Below are the code and all the weights of a small trained network. Each question names an input and a class and asks about switching units off, where a switched-off unit gives its printed mean instead of its output.

import numpy as np


def w(rows, s, z=0):
    codes = np.array(rows[::2]) - 128.0
    scale = np.full(codes.shape[1], s)
    scale[-1] = z or s
    return codes * scale


def f(y):
    return np.maximum(y, 0)


def log_softmax(a):
    a = a - a.max(-1, keepdims=True)
    return a - np.log(np.exp(a).sum(-1, keepdims=True))


def net(x, mask):
    res = np.array(x, float).reshape(1, 8) / 4 @ E
    y = f(res @ A[0][:, :-1].T + A[0][:, -1])
    res = res + np.where(mask, y, B[0][:, -1]) @ B[0][:, :-1]
    return log_softmax(res[-1] @ U[:, :-1].T + U[:, -1])


A, B = {}, {}
E = w([
[58,116,47,89,222],'x0',
[155,198,61,247,149],'x1',
[207,67,76,95,134],'x2',
[168,139,87,49,220],'x3',
[59,60,57,141,62],'x4',
[63,126,141,117,169],'x5',
[59,202,79,61,2],'x6',
[7,171,205,117,169],'x7',
],0.0095)
A[0] = w([
[81,168,251,128,158,58],'neuron 0',
[149,191,157,206,69,43],'neuron 1',
[133,77,140,103,79,4],'neuron 2',
[123,208,156,207,90,1],'neuron 3',
[131,141,131,136,120,40],'neuron 4',
[125,118,125,131,133,40],'neuron 5',
[134,12,167,190,158,17],'neuron 6',
],0.013,0.0077)
B[0] = w([
[90,193,199,82,142,249],'neuron 0',
[167,187,120,205,79,217],'neuron 1',
[118,118,153,77,52,155],'neuron 2',
[132,168,141,194,76,209],'neuron 3',
[115,96,132,147,136,129],'neuron 4',
[114,126,102,122,106,128],'neuron 5',
[115,7,154,177,178,202],'neuron 6',
],0.012)
U = w([
[204,127,99,128,121,194],'0',
[124,60,155,168,158,88],'1',
[140,84,120,53,41,108],'2',
[6,147,14,128,106,97],'3',
[85,158,142,81,146,255],'4',
[66,169,189,108,156,109],'5',
[133,156,143,194,88,109],'6',
[198,134,87,141,240,57],'7',
],0.013,0.0086)

Each question gives the input, the list of numbers given to net, and the class t.
The units are the neurons (one row each of A and B). Each row of codes is followed by its name. A weight is (code - 128) times the scale printed after its matrix; where a second scale follows, it is the last column's (A, B and U).
mask holds one flag per neuron, in row order. A switched-off neuron (its flag False) gives its mean, the last column of its row in B, instead of its output. The means were averaged over made-up inputs and are rounded, as every weight is.
A unit's drop is (log p(t) with every unit on - log p(t) with that unit switched off) / (log p(t) with every unit on - log p(t) with every unit switched off).
The circuit of an input: a set's keep is (log p(t) with only the set's units on - log p(t) with every unit switched off) / (log p(t) with every unit on - log p(t) with every unit switched off). Starting from all 7 units, units are removed one at a time, each time the one whose removal leaves the highest keep (on an exact tie, the one counted first), for as long as the keep stays at least 0.8.
units of the circuit, in order: the units of the circuit, biggest drop first
unit that matters most: the unit with the biggest drop
k most important neurons: the k neurons with the biggest drops, biggest first
drop of u: that unit's drop, to one decimal
input [2,1,-6,-7,7,-3,7,1], class 6: unit that matters most : neuron 1
input [-8,3,1,4,8,6,-2,2], class 1: units of the circuit, in order : (neuron 0; neuron 1; neuron 3)
input [8,7,-8,-7,5,-4,-3,4], class 6: 2 most important neurons : (neuron 3; neuron 1)
input [0,-6,1,0,-8,-2,-4,-8], class 7: 3 most important neurons : (neuron 3; neuron 2; neuron 1)
input [-8,1,-8,8,8,2,2,-8], class 0: units of the circuit, in order : (neuron 0; neuron 3)
input [8,1,-1,-3,4,-8,-3,-8], class 7: 3 most important neurons : (neuron 3; neuron 2; neuron 1)
input [-4,-6,-6,-3,-4,3,-2,-7], class 4: 2 most important neurons : (neuron 3; neuron 0)
input [7,4,-4,-5,1,-1,-5,-1], class 1: units of the circuit, in order : (neuron 6; neuron 1)
input [-7,-6,5,-8,-6,-2,-7,5], class 5: 2 most important neurons : (neuron 0; neuron 2)
input [-2,-3,-5,7,7,1,1,2], class 3: 3 most important neurons : (neuron 0; neuron 6; neuron 2)
input [6,-1,-6,-8,-8,-4,-7,-7], class 1: drop of neuron 6 : 0.8
input [8,-3,2,-8,7,-6,4,-4], class 2: drop of neuron 2 : 0.9
input [2,-4,6,2,-5,0,-7,5], class 1: drop of neuron 0 : -0.1
